Here is a tiny trained network, its code and every weight. The questions are about switching its units off for an input and a class, where a switched-off unit gives its printed mean instead of its output.

import numpy as np


def w(rows, s, z=0):
    codes = np.array(rows[::2]) - 128.0
    scale = np.full(codes.shape[1], s)
    scale[-1] = z or s
    return codes * scale


def norm(h):
    return h / np.sqrt((h * h).mean(-1, keepdims=True) + 1e-5)


def f(y):
    return y / 2 * (1 + np.tanh(0.7978845608 * (y + 0.044715 * y**3)))


def log_softmax(a):
    a = a - a.max(-1, keepdims=True)
    return a - np.log(np.exp(a).sum(-1, keepdims=True))


def net(x, mask):
    res = np.array(x, float).reshape(1, 2) / 4 @ E
    u = 0
    for l in range(3):
        y = f(norm(res) @ A[l][:, :-1].T + A[l][:, -1])
        res = res + np.where(mask[u : u + 10], y, B[l][:, -1]) @ B[l][:, :-1]
        u += 10
    return log_softmax(norm(res)[-1] @ U[:, :-1].T + U[:, -1])


A, B = {}, {}
E = w([
[178,17,78,226,110,190,50],'x0',
[23,137,6,165,94,46,56],'x1',
],0.0019)
A[0] = w([
[112,85,77,205,104,117,6,199],'L0N1',
[158,75,103,152,107,165,92,37],'L0N2',
[147,168,175,106,125,112,132,199],'L0N3',
[147,133,154,129,126,148,124,102],'L0N4',
[177,144,166,120,154,163,174,153],'L0N5',
[128,152,142,109,128,153,137,45],'L0N6',
[111,116,63,149,73,98,2,125],'L0N7',
[169,142,164,123,162,183,192,1],'L0N8',
[206,4,141,185,116,191,113,97],'L0N9',
[65,98,38,156,68,88,67,63],'L0N10',
],0.0043,0.00082)
B[0] = w([
[29,161,222,211,144,99,1,253],'L0N1',
[100,199,110,74,57,119,102,158],'L0N2',
[132,119,129,156,176,180,197,154],'L0N3',
[113,121,136,152,122,85,125,129],'L0N4',
[115,76,143,161,157,70,158,165],'L0N5',
[192,94,116,151,144,132,140,125],'L0N6',
[138,42,194,191,131,70,69,229],'L0N7',
[164,104,171,174,148,63,132,160],'L0N8',
[73,193,21,86,25,71,88,228],'L0N9',
[171,66,196,167,159,93,100,237],'L0N10',
],0.0031,0.004)
A[1] = w([
[128,137,133,121,128,117,125,15],'L1N1',
[107,156,135,108,147,108,171,141],'L1N2',
[112,128,86,144,116,172,46,1],'L1N3',
[158,129,163,125,122,166,125,101],'L1N4',
[135,152,115,99,108,140,165,94],'L1N5',
[105,141,53,133,93,87,100,193],'L1N6',
[157,143,163,71,143,142,177,112],'L1N7',
[132,129,87,142,87,180,2,130],'L1N8',
[60,140,136,132,153,169,133,132],'L1N9',
[118,105,160,133,174,117,109,39],'L1N10',
],0.0059,0.00086)
B[1] = w([
[130,117,127,95,141,137,113,122],'L1N1',
[148,136,81,111,132,143,113,169],'L1N2',
[84,133,138,179,168,118,120,178],'L1N3',
[110,67,123,137,123,78,118,120],'L1N4',
[110,146,112,71,83,188,100,134],'L1N5',
[198,38,186,151,139,145,137,204],'L1N6',
[90,121,89,181,115,145,38,184],'L1N7',
[53,202,138,144,255,56,103,254],'L1N8',
[162,163,99,157,59,121,144,134],'L1N9',
[159,126,100,121,163,105,179,154],'L1N10',
],0.0038)
A[2] = w([
[110,123,104,77,77,71,93,162],'L2N1',
[99,96,176,182,152,109,26,116],'L2N2',
[67,175,120,116,130,143,134,89],'L2N3',
[137,91,144,186,194,117,133,208],'L2N4',
[78,102,143,183,160,118,2,82],'L2N5',
[153,149,107,87,125,133,186,118],'L2N6',
[140,123,218,102,147,196,154,80],'L2N7',
[128,79,163,181,61,112,55,252],'L2N8',
[94,138,79,130,117,147,28,254],'L2N9',
[145,143,83,162,130,99,116,189],'L2N10',
],0.0057,0.001)
B[2] = w([
[157,93,177,201,197,122,170,152],'L2N1',
[68,252,159,98,116,111,90,244],'L2N2',
[149,128,110,105,103,188,82,138],'L2N3',
[129,158,167,108,201,90,162,190],'L2N4',
[98,228,195,44,94,76,100,253],'L2N5',
[111,132,143,135,131,102,71,138],'L2N6',
[125,83,124,187,124,53,140,132],'L2N7',
[93,162,137,63,48,118,44,198],'L2N8',
[122,171,144,97,188,105,147,184],'L2N9',
[78,173,174,147,134,120,156,148],'L2N10',
],0.004,0.0067)
U = w([
[146,147,93,177,69,144,145,60],'0',
[82,206,179,111,117,76,62,191],'1',
[182,44,133,131,3,127,91,145],'2',
[121,85,125,127,103,165,122,27],'3',
[124,87,113,125,98,155,124,19],'4',
[134,180,43,97,160,213,130,162],'5',
[124,84,118,126,103,160,118,2],'6',
[173,74,145,171,195,90,186,192],'7',
],0.014,0.0066)

Each question gives the input, the list of numbers given to net, and the class t.
The units are the neurons (one row each of A and B). Each row of codes is followed by its name. A weight is (code - 128) times the scale printed after its matrix; where a second scale follows, it is the last column's (A, B and U).
mask holds one flag per neuron, layer by layer. A switched-off neuron (its flag False) gives its mean, the last column of its row in B, instead of its output. The means were averaged over made-up inputs and are rounded, as every weight is.
A unit's drop is (log p(t) with every unit on - log p(t) with that unit switched off) / (log p(t) with every unit on - log p(t) with every unit switched off).
most important unit: the unit with the biggest drop
k most important neurons: the k neurons with the biggest drops, biggest first
k most important neurons of layer l: the k neurons of layer l with the biggest drops, biggest first
drop of u: that unit's drop, to one decimal
input [2,-7], class 2: most important unit => L1N8
input [1,-8], class 2: 4 most important neurons of layer 0 => [L0N1; L0N9; L0N10; L0N7]
input [-8,-2], class 5: 3 most important neurons => [L0N10; L0N7; L2N5]
input [5,-8], class 2: 4 most important neurons => [L0N1; L0N5; L0N7; L2N2]
input [3,-8], class 2: 4 most important neurons => [L1N8; L0N1; L2N2; L2N5]
input [-7,-2], class 5: 4 most important neurons => [L0N10; L0N7; L1N6; L2N5]
input [-3,0], class 5: 3 most important neurons => [L0N7; L0N10; L2N5]
input [-5,-2], class 5: 3 most important neurons => [L1N6; L0N10; L0N7]
input [-7,7], class 7: 2 most important neurons => [L0N1; L1N7]
input [1,-5], class 2: 2 most important neurons => [L1N8; L2N2]
input [4,-7], class 2: 2 most important neurons => [L0N1; L2N2]
input [1,-6], class 2: 3 most important neurons of layer 1 => [L1N8; L1N3; L1N7]
input [-6,4], class 5: 2 most important neurons => [L0N7; L0N9]
input [-8,3], class 5: most important unit => L2N5
input [-6,-2], class 5: 4 most important neurons => [L1N6; L0N10; L0N7; L2N5]
input [-6,6], class 7: 2 most important neurons of layer 0 => [L0N1; L0N9]
input [2,-5], class 2: 2 most important neurons => [L0N1; L1N8]
input [-8,-3], class 5: 2 most important neurons of layer 1 => [L1N6; L1N7]
input [-4,-1], class 5: 3 most important neurons of layer 0 => [L0N10; L0N7; L0N1]
input [-3,-3], class 7: most important unit => L0N9
input [-7,4], class 5: 2 most important neurons => [L0N7; L2N5]
input [-5,1], class 5: drop of L2N5 => 0.1
input [3,-7], class 2: drop of L1N8 => 0.9
input [-6,5], class 7: drop of L2N2 => 0.3
input [-8,-8], class 7: drop of L2N2 => 0.1
